(in the rows, 128 means zero)
Known rows:
kletokur: [135 138 150 129 133 138 123  90 117 161 100 168  99 155 169 138 112 137
 115 120 143 107 118 132 103 144 124 130 131  81  90  84 157 129 186 147
  93  79 145  86 168]
natro: [ 77 142 119 133 122 111 130 136 105 150 128 114 142 116  95 142 136 141
 115 168 108 150  55 171 124 107 104 177  90 147 129 135 102 130 125 111
 118 159 131 119 137]
posku: [171  80 125 121  84 150 156 136 135 108 145 165 118 164 158  93 160 156
  89 118 135 104 141 149 133 117 105  81 145 100  97 110 145 127 128 119
 130  97 157 106 143]
sinudra: [122 120 143 127 134 158 112 119 115 146 106 163 102 130 187 130 117 138
 119 119 104 104 120 136 101 145 119 117 139  81 110  78 142 141 182 155
 141  89 133  91 158]
dorul: [124 128 145 135 134 152 119 116 112 139  99 160 100 142 178 120 114 135
 128 119 127 108 124 131 101 148 127 116 128  82 107  81 138 132 183 143
 120  97 127  96 151]
groskazi: [118 170 152 148 144 116  78  72 133 138  93 121 160 130 149 159 119 100
 183 104  87 166 127  91 141 109 133 154 159 133 145 136 107 129 113  97
 124 165 124 146 114]
kozom: [110 136 118 105 139 155 105 140 120 144 102 159 106 133 179 128 107 134
 123 134 101  99 121 142  87 138  97 143 152  91 111  64 150 144 200 157
 157  66 123 106 163]
fumazuk: [167 138  92 125  99 133 134 148 141 116 192 144 106 147 159  58 157 143
 122 140 175 120 187 154 144 113 117 127 116 134  83  62 138  69 118 130
  86  61 139 113 117]
tipur: [115 153 151 139 142 139 133 135 100 113  90 135  96 135 164 114  82 145
 147 146 147  97 117 117  79 145 110 129 143  82 126  89 148 139 216 149
 126 117  96 109 141]
zeman: [ 87 158 147 142 131  92  78  69  85 144 107 104 129 114 119 119 142 101
 113 135 125 139  94 132 118 139 107 136 108 125 148 112 116 129 132 139
 112 143 135 113 138]
dogrok: [ 93 106  86 107 120  98 173 181 130 130 160  93 140  98  30 148 142 140
  82 171 134 141  84 162 141 119 130 155  78 178 153 188 112 131  93 134
 145 162 126 141 122]
vubik: [ 87 125  70  99 125  99 149 190 138 144 190  89 138  88  41 141 151 135
  85 177 131 147 108 171 149 113 135 176  69 193 141 158 110 111  83 147
 148 130 132 141 118]
brunafem: [127 122 117 114 149 128 175 183 126  94 126 109  90 117  99 108  88 142
 119 150 180  88 151 107  94 155 138 113 128 116 142 135 156 136 188 172
 147 118  90 133 120]
flimer: [135 169 170 177 146 111  90  53 122 136 100 121 154 134 148 153 125  98
 187  87 112 172 130  85 157 124 160 126 136 127 136 154  96 120  91  92
  93 189 125 131 105]
veze: [178 119 112 109 161 199 185 240 192 146 168 145 170 103 134 199  88 149
 194 125 107 141 159 128 148 103 181 179 142 178 112 177 139 130  80  83
 138 120 115 196  96]
plotri: [139 135 124 135 146 100 120 110 156 117 137  96 155 116  88 154 129  99
 157  99 128 156 166  81 162 125 170 125 136 166 159 189 108 122  72 117
 135 172 120 165  92]
filis: [141 111  96 110 141 140 146 158 144 131 158 131  91 115 124 106 124 125
 108 126 165 102 172 128 121 161 162 112  97 128 116 107 140 110 140 170
 133  78 120 118 126]
trekas: [156  97 135 136  92 160 135 183 123  72 185 136 111 112 170  71 148 165
 115 145 117 119 173 149 137 111 114  81 144 104 123  82 131 121 131 141
 168 113 125 106 105]
baflal: [114 166 154 148 146 115  78  75 130 139  96 122 160 132 150 161 116 103
 181 104  86 164 125  93 140 112 132 148 160 133 145 140 109 133 112 100
 128 168 124 144 113]

Facts:
gopum {Ξ=lustak, χ=a, ω=665}
vubik {Ξ=tipla, χ=b, ω=665}
stabralos {Ξ=tomupluk, χ=a, ω=43}
tetrefluk {Ξ=skezel, χ=a, ω=739}
beskani {Ξ=tavopon, χ=c, ω=43}
bratre {Ξ=romen, χ=a, ω=238}
skinan {Ξ=mudu, χ=a, ω=749}
fluplos {Ξ=plotri, χ=a, ω=749}
fiskigru {Ξ=tifli, χ=a, ω=665}
tomupluk {Ξ=skufel, χ=c, ω=238}
posku {Ξ=zoflin, χ=c, ω=43}
dustuflam {Ξ=trekas, χ=b, ω=43}
plograda {Ξ=zeklis, χ=a, ω=749}
soplok {Ξ=griflafon, χ=a, ω=749}
bruseska {Ξ=laklaskos, χ=c, ω=238}
laklaskos {Ξ=skinan, χ=c, ω=43}
koski {Ξ=laluzun, χ=c, ω=43}
bines {χ=b, ω=749}
panar {Ξ=lado, χ=a, ω=665}
tipur {Ξ=brunafem, χ=a, ω=43}
flidre {Ξ=kelok, χ=a, ω=739}
romen {Ξ=gopum, χ=a, ω=665}
buten {Ξ=bruseska, χ=c, ω=43}
flimer {Ξ=fiskigru, χ=a, ω=749}
reflo {Ξ=flimer, χ=b, ω=749}
nasko {χ=a, ω=749}
bape {Ξ=sunani, χ=a, ω=43}
klatik {χ=a, ω=739}
rufe {Ξ=kebrezim, χ=a, ω=43}
pinin {χ=b, ω=665}
kozom {Ξ=zetrer, χ=a, ω=43}
fufes {Ξ=liskal, χ=c, ω=43}
sirobin {Ξ=fumazuk, χ=a, ω=749}
fliske {Ξ=zeklatren, χ=a, ω=238}
nedrel {Ξ=posku, χ=b, ω=238}
grogril {χ=c, ω=43}
skasu {Ξ=tirus, χ=c, ω=43}
gonas {Ξ=gruplafik, χ=b, ω=749}
nipodres {Ξ=stabralos, χ=a, ω=43}
mostir {Ξ=plastan, χ=a, ω=43}
puflak {Ξ=baflugrok, χ=a, ω=43}
meda {Ξ=kletokur, χ=a, ω=43}
trekas {Ξ=rufe, χ=c, ω=43}
baflugrok {χ=b, ω=43}
gedol {Ξ=bopel, χ=b, ω=43}
zeklis {χ=c, ω=238}
subral {Ξ=klugel, χ=b, ω=739}
vestoflal {Ξ=dorul, χ=c, ω=238}
gosas {Ξ=bape, χ=b, ω=43}
ziklok {Ξ=beskani, χ=b, ω=43}
remistem {χ=a, ω=238}
plastan {χ=b, ω=43}
pubrim {Ξ=nedrel, χ=b, ω=43}
fumazuk {Ξ=plivis, χ=c, ω=43}
luflas {Ξ=kanem, χ=a, ω=43}
zetrer {Ξ=skasu, χ=a, ω=43}
droflomam {Ξ=dustuflam, χ=b, ω=665}
sunani {Ξ=baplistin, χ=a, ω=43}
vaza {Ξ=plera, χ=a, ω=43}
klugel {Ξ=lakos, χ=a, ω=749}
tebrezo {Ξ=fufes, χ=a, ω=665}
bibe {Ξ=fliplapes, χ=a, ω=238}
lakos {Ξ=groferas, χ=b, ω=749}
tirus {Ξ=fluflem, χ=b, ω=739}
zeklatren {Ξ=klegek, χ=b, ω=665}
fliplapes {Ξ=gubal, χ=a, ω=238}
dugen {χ=a, ω=43}
natro {χ=a, ω=665}
kletokur {Ξ=brenoflos, χ=a, ω=43}
ratos {Ξ=bisonan, χ=a, ω=749}
liskal {Ξ=puflak, χ=a, ω=665}
febrakel {Ξ=vestoflal, χ=a, ω=739}
nitel {Ξ=gragipul, χ=b, ω=43}
zisten {Ξ=fetu, χ=b, ω=43}
zate {χ=b, ω=43}
fluflem {Ξ=ziklok, χ=a, ω=43}
funatrir {Ξ=gedol, χ=a, ω=238}
nanor {Ξ=gonas, χ=b, ω=665}
gruplafik {Ξ=meda, χ=a, ω=238}
lekeme {χ=b, ω=238}
vifledran {χ=c, ω=749}
zonam {χ=c, ω=739}
zegrel {Ξ=bratre, χ=b, ω=749}
molubre {Ξ=funatrir, χ=b, ω=43}
bopel {χ=c, ω=238}
fetu {Ξ=koski, χ=b, ω=749}
laluzun {χ=c, ω=665}
dorul {Ξ=remistem, χ=a, ω=43}
skufel {Ξ=tebrezo, χ=a, ω=43}
zoflin {Ξ=nikugu, χ=a, ω=43}
plera {Ξ=nanor, χ=c, ω=43}
kelok {Ξ=fekla, χ=a, ω=739}
fekla {Ξ=filis, χ=c, ω=749}
plotri {Ξ=panar, χ=b, ω=749}
dogrok {Ξ=gosas, χ=b, ω=665}
lado {Ξ=reflo, χ=c, ω=749}
filis {Ξ=zegrel, χ=b, ω=43}
tefum {Ξ=tetrefluk, χ=c, ω=43}
baplistin {Ξ=plograda, χ=b, ω=665}
brunafem {Ξ=pestubra, χ=b, ω=43}
karak {Ξ=kozom, χ=b, ω=43}
lustak {χ=b, ω=43}
pepil {Ξ=febrakel, χ=b, ω=238}
nikugu {Ξ=buten, χ=c, ω=43}
veze {Ξ=nasko, χ=b, ω=739}
drastapa {χ=c, ω=238}
kanem {Ξ=nitel, χ=c, ω=749}
skezel {Ξ=zudun, χ=c, ω=43}
groskazi {χ=a, ω=749}
bisonan {Ξ=mostir, χ=a, ω=43}
sinudra {Ξ=fliske, χ=a, ω=43}
zudun {Ξ=dogrok, χ=b, ω=749}
tavopon {Ξ=fluplos, χ=b, ω=43}
flakamu {Ξ=baflal, χ=a, ω=43}
baflal {Ξ=pepil, χ=a, ω=749}
gragipul {Ξ=vaza, χ=b, ω=749}
tifli {χ=a, ω=749}
klegek {Ξ=zisten, χ=b, ω=749}
buzos {Ξ=luflas, χ=a, ω=238}
zeman {χ=a, ω=238}
pestubra {χ=b, ω=43}
gubal {χ=b, ω=238}
groferas {Ξ=pubrim, χ=b, ω=43}
tipla {Ξ=flidre, χ=a, ω=43}
mudu {Ξ=soplok, χ=a, ω=749}
debror {Ξ=tipur, χ=a, ω=749}
statrik {Ξ=sirobin, χ=b, ω=43}
kebrezim {Ξ=buzos, χ=a, ω=43}
griflafon {Ξ=debror, χ=b, ω=749}
stemis {Ξ=subral, χ=b, ω=43}
plivis {χ=a, ω=43}
brenoflos {Ξ=nipodres, χ=c, ω=238}

Rows:
No name comes twice in this set of rows, the named rows included.
[121 183 142 156 151 109  75  68 131 141 105 120 155 131 144 144 118  93
 194 103 114 168 142  91 144 112 141 160 144 145 136 128 101 110 107  95
  99 160 115 146 104] => nasko
[146 156 143 125 148  90 122  92 164 139 141  97 157 114  78 191 119 110
 137 116 137 158 163  81 169 109 165 149 156 170 155 188 141 125  84 133
 117 148 141 152 107] => gonas
[ 75 127  74 119 121 112 141 138 108 148  92 123 140 156  89 112 145 120
 128 152 119 135  38 176 102 128  86 174  78 155 118 141  87 126 126  83
 109 161 114 145 149] => tebrezo
[133  72  50 103 137 148 171 163 145 105  89 145  92 173 112  64 132 100
 129 100 178  72 137 127  86 195 130  90  93 127 116 134 108 121 148 124
 131 105  93 156 140] => baflugrok
[130 167 114 144 147 144 102 111 117 156 143 152  88 134 185  87 121 116
 151 123 164 121 159 138 114 145 143 148  93 108  88  43 128  82 164 150
  75  65 121  94 131] => plivis
[ 98 178 165 139 133  78  85  44  88 167 111 107 129 122 108 146 134 109
  93 139 143 144  94 129 128 126 114 150 116 122 137 117 141 128 140 150
  86 129 158  99 147] => gruplafik
[ 87 161 151 149 132  88  88  66  83 145  97 100 124 119 115 112 137 100
 117 133 139 137  91 126 116 144 110 128 105 122 149 120 112 132 138 135
 103 154 132 114 137] => remistem
[131 152 107 125 150 100 111 118 163 123 146  92 153 111  89 147 127  93
 165 111 133 159 178  86 160 123 168 147 136 181 157 167 110 108  73 123
 133 150 114 168  87] => zegrel
[101 113 128 121 129  78 130 111 110 114 119  77 125 106  50 116 140 104
  80 136 162 121 110 118 128 157 132 104 100 147 174 182 123 142 108 158
 140 163 126 136 128] => gubal
[119 142 131 133 137 154 104 119 115 150 123 158  96 133 187 111 119 127
 135 121 128 114 140 138 105 145 127 131 117  93 101  55 136 115 173 151
 116  79 128  95 149] => tipla
[ 84 132 169 140 126  99  93  66  77 136  75 109 135 120 112 133 134 115
  98 134 107 131  71 127 111 141  96 110 128 108 157 140 122 164 144 137
 140 169 137 112 151] => funatrir

The same things again, as new rows of numbers:
Known rows:
flakamu: [130 112 120 123 122 134 136 159 152 136 107 118 124 136 124 129 118  89
 143 131 112 124  96 148 123 131 115 135 140 143 128]
droflomam: [112 118  92 132 149 103  97 142 124 128 105 148 127 119  89 121 143 161
 124 143 121 131 142 122 144 128 108 148 107 133 123]
bibe: [127 121  96 115 138 133 121 152 149 115 100 134  89 128 156 101 172 121
 145 100 135  97 127 100 105 124 107 108 132 133 127]
fliplapes: [128 119  96 115 139 138 121 153 151 114  99 135  86 127 153 101 175 125
 143  97 136  97 131 101 103 123 111 108 135 135 126]
meda: [127 116 125 130 125 145 141 169 135 152  97 115 145 128 130  75 116  90
 142 127 108 116 102 149 123 137 105 127 135 142 136]
gruplafik: [124 126 101 122 142 143 123 164 137 127  94 131 112 121 163  61 168 123
 144  91 130  89 133 100 109 131 107 100 125 133 135]
zoflin: [132 110 118 125 115 118 143 164 134 116 124 125 124 142 111 123 119  79
 145 144 113 126  97 141 111 132  82 130 139 164 119]
brenoflos: [108  96  95 115 142 121 115 131  87 147  98  97 109 106 142  45 127 130
 129  84 145  97 133  94  97 128 122 100 119 153 140]
statrik: [122 119 108 123 135  99 109 149 112 143 102 118 104 123  85 150  93 139
 136 138 103 148 117 149 121 146  95 140 128 141 142]
laklaskos: [114  85 112 122 119 101 129 136  94 126 138  92 126 131  93 127  75  90
 130 125 128 133  96 137 104 135 113 132 128 187 129]
skufel: [129 110 124 123 121 134 149 161 129 159  88 116 133 125 127  68 122  86
 142 143 110 120 101 147 119 129  93 128 142 137 129]
debror: [127 122 101 150 129 145 138 145 128 120 116 130 156 139 117 122 167  84
 129 166 132 110 126 110 126 146 178 142 120 119  71]
febrakel: [120  89  97 159 129 174 106 142 125 114 104 155 163 145 139  95 142 136
 163 152 135 135  87 132 144 117 110 119 139  94  98]
fliske: [127 121  97 113 137 129 118 150 149 116 101 132  90 129 157 105 172 118
 146 102 134  96 126  99 109 124 104 108 130 130 126]
kozom: [130 112 122 124 121 132 138 156 150 137 105 123 120 133 124 130 117  86
 146 127 117 127  90 147 122 131 113 140 138 136 130]
vifledran: [112  90  91 147 142 161 121 116 104 143 115  95 145 125  94 125 131 117
 104 137 147 120 133 118 114 145 243 150 125 145  83]
laluzun: [105  78  92 131 147 152 114 126 130 134 118 118 131 120  95  98 135 146
 107 113 147 119 130 130 121 114 175 150 127 172 115]
klatik: [124  85  93 163 136 199 111 145 135 113 103 160 149 143 127  88 148 153
 154 148 138 138  98 143 131 117 134 123 152 111  98]
dugen: [133 107 117 127 128 158 139 161 159 136 104 122 111 135 111 122 125 106
 134 127 116 126 105 158 110 131 132 138 153 156 127]

Rows:
No name comes twice in this set of rows, the named rows included.
[121 130  89 150 141 108 110 136  89 125 113 130 140 128  76 147 142 130
 122 174 123 134 146 109 125 160 160 144 107 121  84] => griflafon
[110 115  89 123 149  98  93 133 128 134 101 138 118 123  95 131 149 166
 122 155 116 131 144 124 150 122 105 146 113 127 117] => baplistin
[115  81 109 123 132 142 123 133 118 147 117  86 111 125  95 127  81 116
 120 109 128 134 106 154 104 133 161 140 143 180 136] => grogril
[114  97  83 159 141 134  82 133  84 117 104 158 143 133  97 119 116 181
 157 160 127 160 109 132 142 131  91 121 126  98 109] => subral
[113  90  86 114 147 140 107 127 118 126 110 104  79 117 127 103 135 146
 121  77 151 106 135 105  88 125 156 113 134 168 135] => drastapa
[123 124  81 118 157 118  94 144 119 122  92 138  60 114 107 122 152 184
 130 104 129 123 156 108  95 137 109 113 131 144 139] => lekeme
[115  87 117 120 124 115 123 126 114 149 115  93 118 120 106 146  70  95
 135 105 134 138  81 142 113 133 146 148 127 152 140] => skasu
[108  93 116 130 132 137 112 148 110 149 125  78 144 126 116 116  66 103
 126  90 119 124  96 146 123 145 157 132 120 172 148] => plera
[119  87  95 154 129 171 104 139 131 117 103 148 156 147 144 102 145 138
 162 157 133 134  88 134 148 114 114 118 140  92  97] => tetrefluk
[115 138  90 159 154 138  93 147 107 133 111 119 157 129  96 152 131 143
 118 141 115 127 147 118 144 173 200 145  96 112 101] => gragipul

Now the same things, written a new way:
Known rows:
gosas: [105 129  99 154 130 121 163 118 106 104 113 166 118 110 114 147  97 144
 103 168 144 108 119  64 114 143 123 167  92 159 123 138 140 160  67 121
 127 150 135 133  95 103  87 124 121 140 137]
griflafon: [111 170 109 126 131  94 179 100 130  88 130 137 143 174 116 110  93 181
 139 141 142  91  99  99  89  99 143 172  53 139 121 117 139 170 103 143
 185 135 129 128 124  92 194 174 109 126 158]
vestoflal: [190  97 158  97  98  98 123 122 149 175 127 118 154  58 127 156 166  84
 125 134 161 160 136 165 158 120 112  79 185 104 137 108 122  85 126 146
 126 127  87 152 121 138  79  67 130 168 141]
droflomam: [191 127  82 119  91  96 134 129 106 197 132 109 160  48 132 172 137  28
 205 150 158 150 176 114 119 101 130 112 172 131 157 152  68 107 140 128
 174 139 124 167 107 109 130  95  74 111 131]
fekla: [122 145 151  96 150  75 185 123 176  59 137 158 167 161  94  75 138 193
  94 135 118 148  64 128 128 137  93 134  87  99  62  82 158 146  87 156
 157  96 137 133 156 126 145 123 134 162 151]
reflo: [ 94 179  99 106 137 122 176  96 121  88 120 146 144 160 111  93  95 166
 123 145 132  97  83 115  94 131 142 172  65 148 122  91 133 167 100 154
 197 136 143 122 115  84 182 170  89 106 138]
tebrezo: [172 112 122 115 155 170  85 151 115 185 158  88 155  91 134 162 163  25
 191  97 132 180 189 142 132  89 113  81 199 115 123 154  66  94 191 130
 120 101 127 153 147 149 127 101 142 104  98]
nitel: [115 156 125 173 115 114 152 103 136 121  78 162  91 108 124 146  99 165
 115 160 141  70 127  86 126 150 146 168 119 153 152 123 141 153  98  90
 150 161 124 100 114 116  97 143  77 122 148]
pubrim: [117 139 123 164 112 118 146 103 106 125 121 141 101 122 128 154 100 155
 121 148 162  82 116  81 113 120 145 160  78 148 151 137 143 167  86 122
 129 163 113 125  96  90 110 152 130 149 156]
vaza: [ 99 133 155 168 159 161  98 139 143 114  95 145  86 154 140 126 125 175
 106 113 103  98 138 121 141 154 142 135 147 134 123 127 143 137 148  74
  98 135 133  82 148 160 100 155 132 127 114]
bratre: [145  68 103 112 141 147  88 171 112 169 130 122 152 105 154 159 146  75
 137 127 116 177 190 140 129 122 126  93 194 140 118 161 101  90 153 108
  98 131 119 144 120 164  97  92 151 144  93]
vubik: [189 124  80 116  94  98 136 129 105 196 136 111 163  48 131 173 136  26
 202 151 158 154 175 114 116 100 126 112 169 133 155 154  69 105 137 132
 172 137 123 171 107 107 128  91  79 112 129]
debror: [ 91 145 132 119 169 134 126 143 140  81 142 127 139 219 135  84 120 195
 125  99  98 121 110 135 104 117 141 139  86 119  90 120 141 156 150 120
 138 115 141 106 159 136 194 185 155 133 123]
dustuflam: [110 145 118 162 119 124 152 104 117 119 101 155 100 111 121 145  99 154
 112 156 148  84 118  83 119 142 139 165 100 154 146 127 140 158  88 112
 137 158 126 117 101 102  98 141 104 131 145]
fluflem: [ 81 125 136 127 153 191  88 139  99 122 125 138  94 152 145 110 131 150
  91 104 108 119 104 142 135 172 145 125 122 135 128 107 139 146 135 110
  95 146 138  98 117 120 102 161 154 135  97]
skezel: [130 120 173 132 130 105 148 118 152 100 125 158 119 110 106 121 146 165
  76 137 142 131  77 118 156 157 101 122 113 104  99  96 162 140  78 135
 102 125 117 127 128 123  66 106 150 179 150]
plivis: [ 87 114 143 161 120 158  99 144 118 106 130 125  76 164 138 112 120 155
  94 113  93 117 123 133 145 157 127 139 112 131 142 155 159 126 133 119
  61 123 150 109 134 151 120 135 159 108 113]
drastapa: [186  93 159 107  67  88 124 121 150 171 132 104 135  61 125 146 161  78
 124 137 148 160 134 178 169 126 105  87 175 103 161 127 137  67 126 163
 103 118  99 159 122 147  94  53 127 140 146]
pinin: [188 122  82 127  62  90 136 128 105 192 141  97 144  50 129 162 131  22
 200 152 147 153 171 128 129 105 121 119 160 130 178 172  80  89 140 148
 154 129 135 175 108 115 144  80  75  83 133]

Rows:
No name comes twice in this set of rows, the named rows included.
[ 96 122 143 160 149 148  97 151 137 115  99 150  92 157 148 121 126 178
 102 117  99 107 133 121 138 165 146 132 143 131 119 129 144 141 140  70
  97 144 136  85 142 153 100 154 133 140 109] => kebrezim
[122 158 169 108 109  77 175 108 179  65 139 130 134 167  96  63 133 189
  96 125 113 126  55 159 144 138 100 140  77  93 106  90 174 129 105 175
 142  92 140 129 159 129 172 125 127 124 161] => vifledran
[118 167 163  78 137 105 163 103 163  81 133 143 150 158 102  65 144 186
  93 117 126 129  38 166 134 151 116 126  88  95  95  48 157 149 106 168
 173 110 130 120 144 104 158 147 119 147 147] => lado
[202  91 171 105  84  80 113 120 145 187 142 101 149  73 139 165 167  95
 142 124 177 149 138 165 154  98 126  74 167  93 149 120 126  92 130 144
 120 139  69 154 122 128  96  86 149 192 157] => bruseska
[108 142 115 158 124 131 153 103 108 116 111 152 105 112 119 148  99 146
 110 157 152  90 114  79 117 137 135 164  93 156 142 128 140 161  82 123
 133 155 125 124  97  98  96 138 115 132 143] => zisten
[221 119 127  56  73  47 148 133 175 170 162  80 207  87 114 111 172  47
 191 124 130 199 138 204 144  93  97  73 183  76 128 123  95  56 166 189
 182  79 122 181 158 146 196  60  87 110 141] => zonam
[133 130 183 135 124 109 142 111 154 107 124 149 109 112 109 120 147 168
  81 129 147 120  75 128 159 154 108 121 114 102 114  91 162 140  87 137
 104 127 113 122 131 120  74 114 148 173 153] => tefum
[ 90 143 129 116 172 137 128 143 139  79 140 130 141 217 134  84 121 192
 122 103  96 124 111 133 105 119 137 140  88 120  86 119 140 155 147 120
 139 112 144 107 159 138 191 182 152 131 119] => klugel
[149  81 118 116 127 154  80 156 113 179 128 105 136 107 158 158 145  76
 145 116 121 158 187 158 134 117 138  93 192 135 144 153 106  87 169 114
  99 133 114 135 124 160 110 101 145 130  99] => fliplapes
[135 135 182 140 117  97 141 114 164 110 108 154 106 110 113 118 147 178
  85 132 141 112  78 130 161 164 116 121 126 101 118  86 163 137  93 116
 115 133 111 110 136 128  73 118 128 173 153] => trekas
[179  98  74  62 144 107 112 177 138 170 158  94 225 130 143 125 158  43
 207 113 101 213 195 169 104  87 122  80 202 113  91 154  61  78 197 132
 177  94 140 163 159 163 199 102 111 113  90] => flidre
[105 142 116 168  89 123 153 102 110 112 116 138  83 116 116 135  92 142
 106 158 138  88 111  96 129 142 128 172  82 154 168 147 154 141  84 140
 112 144 137 129  98 106 115 126 112 103 148] => zate

